Here is a tiny trained network, its code and every weight. The questions are about switching its units off for an input and a class, where a switched-off unit gives its printed mean instead of its output.

import numpy as np


def w(rows, s, z=0):
    codes = np.array(rows[::2]) - 128.0
    scale = np.full(codes.shape[1], s)
    scale[-1] = z or s
    return codes * scale


def norm(h):
    return h / np.sqrt((h * h).mean(-1, keepdims=True) + 1e-5)


def f(y):
    return y / 2 * (1 + np.tanh(0.7978845608 * (y + 0.044715 * y**3)))


def log_softmax(a):
    a = a - a.max(-1, keepdims=True)
    return a - np.log(np.exp(a).sum(-1, keepdims=True))


def net(x, mask):
    res = np.array(x, float).reshape(1, 3) / 4 @ E
    u = 0
    for l in range(3):
        y = f(norm(res) @ A[l][:, :-1].T + A[l][:, -1])
        res = res + np.where(mask[u : u + 7], y, B[l][:, -1]) @ B[l][:, :-1]
        u += 7
    return log_softmax(norm(res)[-1] @ U[:, :-1].T + U[:, -1])


A, B = {}, {}
E = w([
[185,152,196,75,131,216,194],'x0',
[253,132,78,139,123,143,119],'x1',
[118,117,85,16,90,79,149],'x2',
],0.0078)
A[0] = w([
[59,147,161,133,123,146,108,85],'L0N1',
[177,78,54,78,58,112,135,60],'L0N2',
[39,163,137,88,155,123,132,92],'L0N3',
[154,170,108,199,147,182,89,91],'L0N4',
[123,38,97,154,127,18,98,57],'L0N5',
[18,157,195,102,163,135,81,3],'L0N6',
[119,129,177,2,79,28,118,53],'L0N7',
],0.0066,0.0026)
B[0] = w([
[152,96,188,146,127,94,124,157],'L0N1',
[177,97,101,169,154,71,174,207],'L0N2',
[166,142,209,107,46,72,165,190],'L0N3',
[118,108,95,126,187,62,169,185],'L0N4',
[118,204,127,105,97,198,65,224],'L0N5',
[185,81,182,52,178,59,97,196],'L0N6',
[61,101,27,192,164,109,254,254],'L0N7',
],0.0066,0.0039)
A[1] = w([
[85,65,131,168,126,191,124,14],'L1N1',
[254,88,81,126,102,127,93,6],'L1N2',
[195,172,93,176,104,112,146,59],'L1N3',
[125,155,169,44,159,225,231,151],'L1N4',
[80,76,136,172,120,67,116,124],'L1N5',
[197,128,65,152,169,137,118,73],'L1N6',
[98,96,90,132,98,119,34,97],'L1N7',
],0.0066,0.002)
B[1] = w([
[203,103,139,138,107,111,183,108],'L1N1',
[152,185,230,85,193,78,81,197],'L1N2',
[90,102,164,73,142,110,114,173],'L1N3',
[69,137,80,134,64,171,2,254],'L1N4',
[210,138,147,112,108,195,124,182],'L1N5',
[124,144,219,76,145,90,148,200],'L1N6',
[133,180,157,69,89,219,108,161],'L1N7',
],0.0075,0.0045)
A[2] = w([
[23,34,201,138,70,128,133,98],'L2N1',
[72,216,25,170,66,52,39,108],'L2N2',
[91,182,77,133,87,189,58,122],'L2N3',
[34,76,230,139,63,96,185,114],'L2N4',
[113,159,116,89,123,212,145,109],'L2N5',
[105,124,191,254,204,168,153,4],'L2N6',
[109,79,217,244,205,193,125,119],'L2N7',
],0.006,0.003)
B[2] = w([
[254,146,191,120,195,109,94,217],'L2N1',
[135,82,180,155,76,231,116,252],'L2N2',
[158,138,128,121,24,167,117,218],'L2N3',
[226,190,131,176,249,135,122,220],'L2N4',
[103,59,108,178,28,128,66,148],'L2N5',
[82,45,16,99,107,120,228,171],'L2N6',
[78,123,52,68,72,81,188,228],'L2N7',
],0.007,0.0036)
U = w([
[179,162,186,122,252,84,94,252],'0',
[115,127,114,139,42,208,34,54],'1',
[97,76,17,146,128,99,226,84],'2',
],0.012,0.0015)

Each question gives the input, the list of numbers given to net, and the class t.
The units are the neurons (one row each of A and B). Each row of codes is followed by its name. A weight is (code - 128) times the scale printed after its matrix; where a second scale follows, it is the last column's (A, B and U).
mask holds one flag per neuron, layer by layer. A switched-off neuron (its flag False) gives its mean, the last column of its row in B, instead of its output. The means were averaged over made-up inputs and are rounded, as every weight is.
A unit's drop is (log p(t) with every unit on - log p(t) with that unit switched off) / (log p(t) with every unit on - log p(t) with every unit switched off).
The circuit of an input: a set's keep is (log p(t) with only the set's units on - log p(t) with every unit switched off) / (log p(t) with every unit on - log p(t) with every unit switched off). Starting from the 12 units with the biggest drops (on a tie, the unit counted first), units are removed one at a time, each time the one whose removal leaves the highest keep (on an exact tie, the one counted first), for as long as the keep stays at least 0.8.
units of the circuit, in order: the units of the circuit, biggest drop first
unit that matters most: the unit with the biggest drop
k most important neurons: the k neurons with the biggest drops, biggest first
top k neurons in layer l: the k neurons of layer l with the biggest drops, biggest first
drop when u is switched off: that unit's drop, to one decimal
input [-7,-6,2], class 1: units of the circuit, in order : [L2N2]
input [-4,-5,5], class 0: top 4 neurons in layer 2 : [L2N4; L2N1; L2N7; L2N6]
input [-4,4,1], class 0: 4 most important neurons : [L1N2; L0N2; L1N4; L1N6]
input [-8,-8,4], class 0: units of the circuit, in order : [L2N1; L2N4]
input [6,-3,-8], class 2: 2 most important neurons : [L2N6; L2N7]
input [-4,5,-6], class 2: units of the circuit, in order : [L2N6; L1N4]
input [6,-1,-7], class 2: units of the circuit, in order : [L2N6; L2N7]
input [5,1,8], class 2: top 3 neurons in layer 0 : [L0N7; L0N2; L0N5]
input [3,2,4], class 2: 2 most important neurons : [L0N2; L0N5]
input [6,-2,-7], class 2: 3 most important neurons : [L2N6; L2N7; L0N5]
input [-1,-2,-3], class 2: top 2 neurons in layer 1 : [L1N6; L1N2]
input [-5,4,4], class 1: 2 most important neurons : [L0N5; L0N6]
input [8,5,-6], class 1: 2 most important neurons : [L1N4; L0N7]
input [7,-3,1], class 1: units of the circuit, in order : [L1N4]
input [8,5,7], class 1: top 2 neurons in layer 0 : [L0N4; L0N6]
input [-4,7,7], class 0: drop when L1N4 is switched off : 0.2
input [1,-5,4], class 0: drop when L2N4 is switched off : 0.2
input [-3,-8,6], class 0: drop when L2N4 is switched off : 0.1
input [8,-5,0], class 1: drop when L1N4 is switched off : 3.4
input [7,4,-4], class 1: unit that matters most : L1N4
